Below is a small trained network, with its code and all its weights. Each question gives an input and a class and asks what happens when units are switched off, that is, made to give their printed mean instead of their output.

import numpy as np


def w(rows, s, z=0):
    codes = np.array(rows[::2]) - 128.0
    scale = np.full(codes.shape[1], s)
    scale[-1] = z or s
    return codes * scale


def f(y):
    return y / 2 * (1 + np.tanh(0.7978845608 * (y + 0.044715 * y**3)))


def log_softmax(a):
    a = a - a.max(-1, keepdims=True)
    return a - np.log(np.exp(a).sum(-1, keepdims=True))


def net(x, mask):
    res = np.array(x, float).reshape(1, 4) / 4 @ E
    y = f(res @ A[0][:, :-1].T + A[0][:, -1])
    res = res + np.where(mask, y, B[0][:, -1]) @ B[0][:, :-1]
    return log_softmax(res[-1] @ U[:, :-1].T + U[:, -1])


A, B = {}, {}
E = w([
[15,166,202,49,178,74],'x0',
[197,204,80,182,98,16],'x1',
[1,105,83,178,175,50],'x2',
[133,232,65,21,55,178],'x3',
],0.0074)
A[0] = w([
[120,59,202,98,108,170,112],'neuron 1',
[220,89,217,193,109,95,136],'neuron 2',
[71,78,113,248,71,70,82],'neuron 3',
[188,97,103,151,133,154,165],'neuron 4',
[217,84,80,111,82,216,255],'neuron 5',
[169,254,110,86,48,145,183],'neuron 6',
[6,139,52,101,180,39,123],'neuron 7',
],0.0091,0.0077)
B[0] = w([
[192,105,114,74,63,196,162],'neuron 1',
[64,183,160,229,163,146,189],'neuron 2',
[182,95,208,109,56,232,189],'neuron 3',
[88,181,198,122,224,70,174],'neuron 4',
[64,56,201,174,196,138,246],'neuron 5',
[147,62,103,76,101,254,226],'neuron 6',
[76,149,107,172,190,54,218],'neuron 7',
],0.0082,0.012)
U = w([
[155,153,62,131,76,88,2],'0',
[137,59,142,64,104,223,224],'1',
[91,136,167,201,255,74,248],'2',
],0.0093,0.0034)

Each question gives the input, the list of numbers given to net, and the class t.
The units are the neurons (one row each of A and B). Each row of codes is followed by its name. A weight is (code - 128) times the scale printed after its matrix; where a second scale follows, it is the last column's (A, B and U).
mask holds one flag per neuron, in row order. A switched-off neuron (its flag False) gives its mean, the last column of its row in B, instead of its output. The means were averaged over made-up inputs and are rounded, as every weight is.
A unit's drop is (log p(t) with every unit on - log p(t) with that unit switched off) / (log p(t) with every unit on - log p(t) with every unit switched off).
The circuit of an input: a set's keep is (log p(t) with only the set's units on - log p(t) with every unit switched off) / (log p(t) with every unit on - log p(t) with every unit switched off). Starting from all 7 units, units are removed one at a time, each time the one whose removal leaves the highest keep (on an exact tie, the one counted first), for as long as the keep stays at least 0.8.
circuit, biggest first: the units of the circuit, biggest drop first
k most important neurons: the k neurons with the biggest drops, biggest first
drop of u: that unit's drop, to one decimal
input [2,-6,6,8], class 2: 3 most important neurons	(neuron 7; neuron 3; neuron 1)
input [-4,-6,5,-8], class 1: circuit, biggest first	(neuron 3)
input [-7,-6,5,1], class 2: 2 most important neurons	(neuron 6; neuron 5)
input [-6,-8,0,-1], class 2: 4 most important neurons	(neuron 6; neuron 5; neuron 3; neuron 4)
input [-8,5,-5,3], class 2: 2 most important neurons	(neuron 4; neuron 5)
input [-3,-6,6,-2], class 1: 2 most important neurons	(neuron 2; neuron 3)
input [1,6,-2,2], class 1: 2 most important neurons	(neuron 6; neuron 7)
input [-8,-4,7,-8], class 1: 3 most important neurons	(neuron 3; neuron 7; neuron 5)
input [-6,6,-6,0], class 2: 3 most important neurons	(neuron 4; neuron 2; neuron 5)
input [6,-7,1,-8], class 1: drop of neuron 2	0.2
input [-3,6,6,7], class 1: drop of neuron 2	0.1
input [-5,7,-8,1], class 2: drop of neuron 5	1.1
